Here is a tiny trained network, its code and every weight. The questions are about switching its units off for an input and a target symbol, where a switched-off unit gives its printed mean instead of its output.

import numpy as np


def w(rows, s, z=0):
    codes = np.array(rows[::2]) - 128.0
    scale = np.full(codes.shape[1], s)
    scale[-1] = z or s
    return codes * scale


def softmax(a):
    e = np.exp(a - a.max(-1, keepdims=True))
    return e / e.sum(-1, keepdims=True)


def log_softmax(a):
    a = a - a.max(-1, keepdims=True)
    return a - np.log(np.exp(a).sum(-1, keepdims=True))


def net(x, mask):
    ids = ['αβγδεζθλμξπστφψω'.index(c) for c in x.split()]
    T = len(ids)
    res = E[ids] + P[:T]
    u = 0
    for l in range(2):
        r = res
        for j in range(3):
            rows = slice(2 * j, 2 * j + 2)
            q, k, v = (r @ M[l][rows].T for M in (Q, K, V))
            z = softmax(np.where(np.tri(T) > 0, q @ k.T / 2**0.5, -1e9)) @ v
            o = O[l][rows]
            res = res + np.where(mask[u + j], z, o[:, -1]) @ o[:, :-1]
        u += 3
    return log_softmax(res[-1] @ U[:, :-1].T + U[:, -1])


Q, K, V, O = {}, {}, {}, {}
E = w([
[20,129,103,118,150,164,159,192,53],'α',
[129,127,191,107,67,201,165,213,189],'β',
[75,212,126,186,100,100,226,76,167],'γ',
[27,95,96,145,73,136,135,166,169],'δ',
[92,207,109,109,106,98,125,227,113],'ε',
[106,186,100,85,224,70,86,102,117],'ζ',
[156,162,135,44,159,221,212,158,92],'θ',
[121,109,8,65,104,98,123,98,79],'λ',
[108,191,211,197,142,192,95,155,149],'μ',
[135,141,177,38,134,97,117,116,218],'ξ',
[207,137,84,125,62,139,136,137,156],'π',
[105,122,80,198,104,28,79,127,177],'σ',
[192,106,105,161,201,87,174,211,145],'τ',
[96,122,52,171,132,135,144,126,132],'φ',
[87,116,181,68,83,116,135,80,83],'ψ',
[111,103,135,69,154,150,9,183,136],'ω',
],0.011)
P = w([
[215,88,170,233,52,103,22,80,37],'0',
[125,230,58,40,109,94,114,196,150],'1',
[94,218,67,38,128,115,117,180,140],'2',
[77,216,76,55,134,119,135,162,164],'3',
[82,213,97,40,131,98,150,169,169],'4',
[72,218,89,29,140,105,149,157,168],'5',
[63,207,91,39,150,121,164,158,174],'6',
[59,213,94,43,142,106,161,157,182],'7',
[62,226,105,53,159,104,167,170,173],'8',
[55,218,111,59,161,114,164,172,181],'9',
[43,254,109,74,152,114,162,181,175],'10',
],0.0049)
Q[0] = w([
[144,254,120,23,171,66,98,189,123],'L0H1',
[60,221,77,43,107,104,160,202,216],'L0H1',
[115,80,110,124,45,202,110,62,121],'L0H2',
[75,204,83,95,107,110,114,192,83],'L0H2',
[169,4,191,111,143,178,31,107,137],'L0H3',
[205,46,144,205,106,127,100,86,28],'L0H3',
],0.0077)
K[0] = w([
[158,70,160,255,28,95,114,101,169],'L0H1',
[213,87,229,210,129,45,94,76,101],'L0H1',
[150,185,162,123,86,82,31,152,63],'L0H2',
[44,134,128,81,210,182,206,138,185],'L0H2',
[60,245,53,181,76,128,237,171,104],'L0H3',
[14,197,57,71,139,153,111,221,147],'L0H3',
],0.007)
V[0] = w([
[125,169,97,25,181,132,79,234,196],'L0H1',
[100,70,131,78,31,220,86,106,183],'L0H1',
[155,65,176,137,154,174,186,149,21],'L0H2',
[64,251,155,130,115,104,68,214,53],'L0H2',
[253,44,216,80,184,105,61,98,169],'L0H3',
[193,186,197,147,28,232,167,159,210],'L0H3',
],0.0054)
O[0] = w([
[201,195,80,180,100,144,12,189,126,108],'L0H1',
[147,49,155,123,66,193,113,175,223,132],'L0H1',
[126,105,133,159,134,223,139,94,71,58],'L0H2',
[106,187,150,123,132,86,92,233,68,255],'L0H2',
[114,67,132,69,228,200,2,102,162,125],'L0H3',
[165,194,240,116,137,124,163,150,201,123],'L0H3',
],0.006,0.0063)
Q[1] = w([
[114,167,166,69,98,41,157,148,151],'L1H1',
[69,206,77,35,84,71,180,255,125],'L1H1',
[41,195,87,42,151,84,166,179,126],'L1H2',
[15,184,147,69,128,87,105,189,116],'L1H2',
[255,61,151,175,97,201,73,59,71],'L1H3',
[143,119,154,214,113,146,148,87,88],'L1H3',
],0.008)
K[1] = w([
[175,2,140,211,130,165,163,116,85],'L1H1',
[46,32,168,211,1,174,161,62,122],'L1H1',
[208,124,188,207,45,121,63,111,31],'L1H2',
[197,61,128,210,57,111,42,88,6],'L1H2',
[70,215,100,153,136,152,168,120,245],'L1H3',
[95,198,111,103,205,120,112,173,208],'L1H3',
],0.0063)
V[1] = w([
[47,99,187,147,117,113,110,191,159],'L1H1',
[160,64,46,168,72,76,110,140,171],'L1H1',
[58,64,166,143,155,183,84,95,106],'L1H2',
[166,144,126,237,147,135,64,175,134],'L1H2',
[134,154,187,163,177,57,169,92,156],'L1H3',
[153,86,181,254,121,179,147,141,107],'L1H3',
],0.0076)
O[1] = w([
[62,45,63,73,80,188,186,249,109,230],'L1H1',
[56,130,69,95,133,36,142,146,250,180],'L1H1',
[125,60,183,169,240,40,202,164,37,124],'L1H2',
[234,172,48,78,161,128,228,87,173,255],'L1H2',
[56,153,92,8,135,170,114,62,97,35],'L1H3',
[28,254,97,126,190,170,174,202,211,86],'L1H3',
],0.0053,0.0035)
U = w([
[118,181,134,161,105,86,119,191,78,5],'α',
[132,132,191,87,162,121,119,88,247,146],'β',
[151,120,137,77,157,204,213,122,95,92],'γ',
[135,178,195,208,133,179,100,138,142,193],'δ',
[148,122,194,133,101,191,168,161,177,54],'ε',
[127,109,185,84,55,99,160,84,82,229],'ζ',
[119,160,145,185,124,86,210,74,166,209],'θ',
[130,76,41,107,123,80,123,100,46,4],'λ',
[123,89,130,78,138,156,1,156,150,158],'μ',
[184,164,85,123,49,162,111,115,168,199],'ξ',
[211,82,100,177,188,114,179,158,147,205],'π',
[110,156,86,105,226,116,109,61,129,143],'σ',
[109,131,134,219,92,21,66,102,174,15],'τ',
[58,61,93,133,82,137,159,159,184,75],'φ',
[63,99,131,157,148,167,140,148,50,152],'ψ',
[98,107,88,133,144,105,141,89,151,81],'ω',
],0.0075,0.003)

Each question gives the input, a string of symbols that net reads in full, and the target symbol t.
The units are the heads (2 rows each of Q, K, V and O). Each row of codes is followed by its name. A weight is (code - 128) times the scale printed after its matrix; where a second scale follows, it is the last column's (O and U).
mask holds one flag per head, layer by layer. A switched-off head (its flag False) gives its mean, the last column of its rows in O, instead of its output. The means were averaged over made-up inputs and are rounded, as every weight is.
A unit's drop is (log p(t) with every unit on - log p(t) with that unit switched off) / (log p(t) with every unit on - log p(t) with every unit switched off).
The circuit of an input: a set's keep is (log p(t) with only the set's units on - log p(t) with every unit switched off) / (log p(t) with every unit on - log p(t) with every unit switched off). Starting from all 6 units, units are removed one at a time, each time the one whose removal leaves the highest keep (on an exact tie, the one counted first), for as long as the keep stays at least 0.8.
units of the circuit, in order: the units of the circuit, biggest drop first
most important unit: the unit with the biggest drop
which heads matter: for each layer, one digit per head in row order, 1 if its drop is at least 0.15 and else 0, layers parted by /
drop of u: that unit's drop, to one decimal
input γ γ α ω ε λ ξ ε, target ζ: units of the circuit, in order : [L0H1 L1H3]
input ε ε ε ψ, target ξ: most important unit : L1H2
input δ δ ε α ω, target φ: units of the circuit, in order : [L1H1 L0H1]
input ε ε ω ω ω π, target ξ: units of the circuit, in order : [L1H2 L0H1]
input γ γ ψ, target ζ: units of the circuit, in order : [L0H1 L1H3 L0H3]
input ε μ ε ε, target ξ: units of the circuit, in order : [L1H2 L0H3]
input ε ω ω ω δ ε σ ε π μ, target ξ: units of the circuit, in order : [L1H2 L0H1 L0H3]
input γ ε ε ξ π ε δ ψ, target ζ: units of the circuit, in order : [L1H3 L0H1 L0H3]
input ω ε ε ω ε ε ε, target π: which heads matter : 101 / 011
input ω γ δ δ λ δ ε δ α, target π: units of the circuit, in order : [L1H2 L1H3 L0H3 L0H1]
input ω ψ ε ε ξ ω σ, target π: units of the circuit, in order : [L1H2 L0H3 L1H3 L0H1]
input ξ ε ε ε ω ε, target μ: units of the circuit, in order : [L0H3 L1H3]
input τ γ ε ε λ, target σ: which heads matter : 110 / 101
input τ ζ δ ω ε γ ε ε ε ε λ, target σ: units of the circuit, in order : [L0H2 L0H1 L1H3 L1H1]
input λ γ ε ε ε ψ ω, target τ: most important unit : L1H1
input ε δ θ, target ξ: units of the circuit, in order : [L1H2 L0H3]
input ψ ψ ω ε ε ε ε δ, target ψ: units of the circuit, in order : [L1H2 L0H1 L1H1 L0H2]
input ε ε λ γ μ ξ ξ, target ξ: units of the circuit, in order : [L1H2 L0H1 L0H3]
input ε ω δ ε δ μ β δ ε δ, target ξ: units of the circuit, in order : [L1H2 L0H1]
input ξ ω ε, target μ: which heads matter : 001 / 000
input λ δ τ λ λ ζ ε δ ε, target τ: drop of L1H1 : 0.6
input ψ ε ε ε ε ε ε θ δ, target ψ: drop of L0H1 : 0.3
input λ π ε π ω τ ε ω ω δ, target τ: drop of L1H1 : 0.5
input ω λ ω ω ε δ ξ π β ε, target π: drop of L0H3 : 0.3
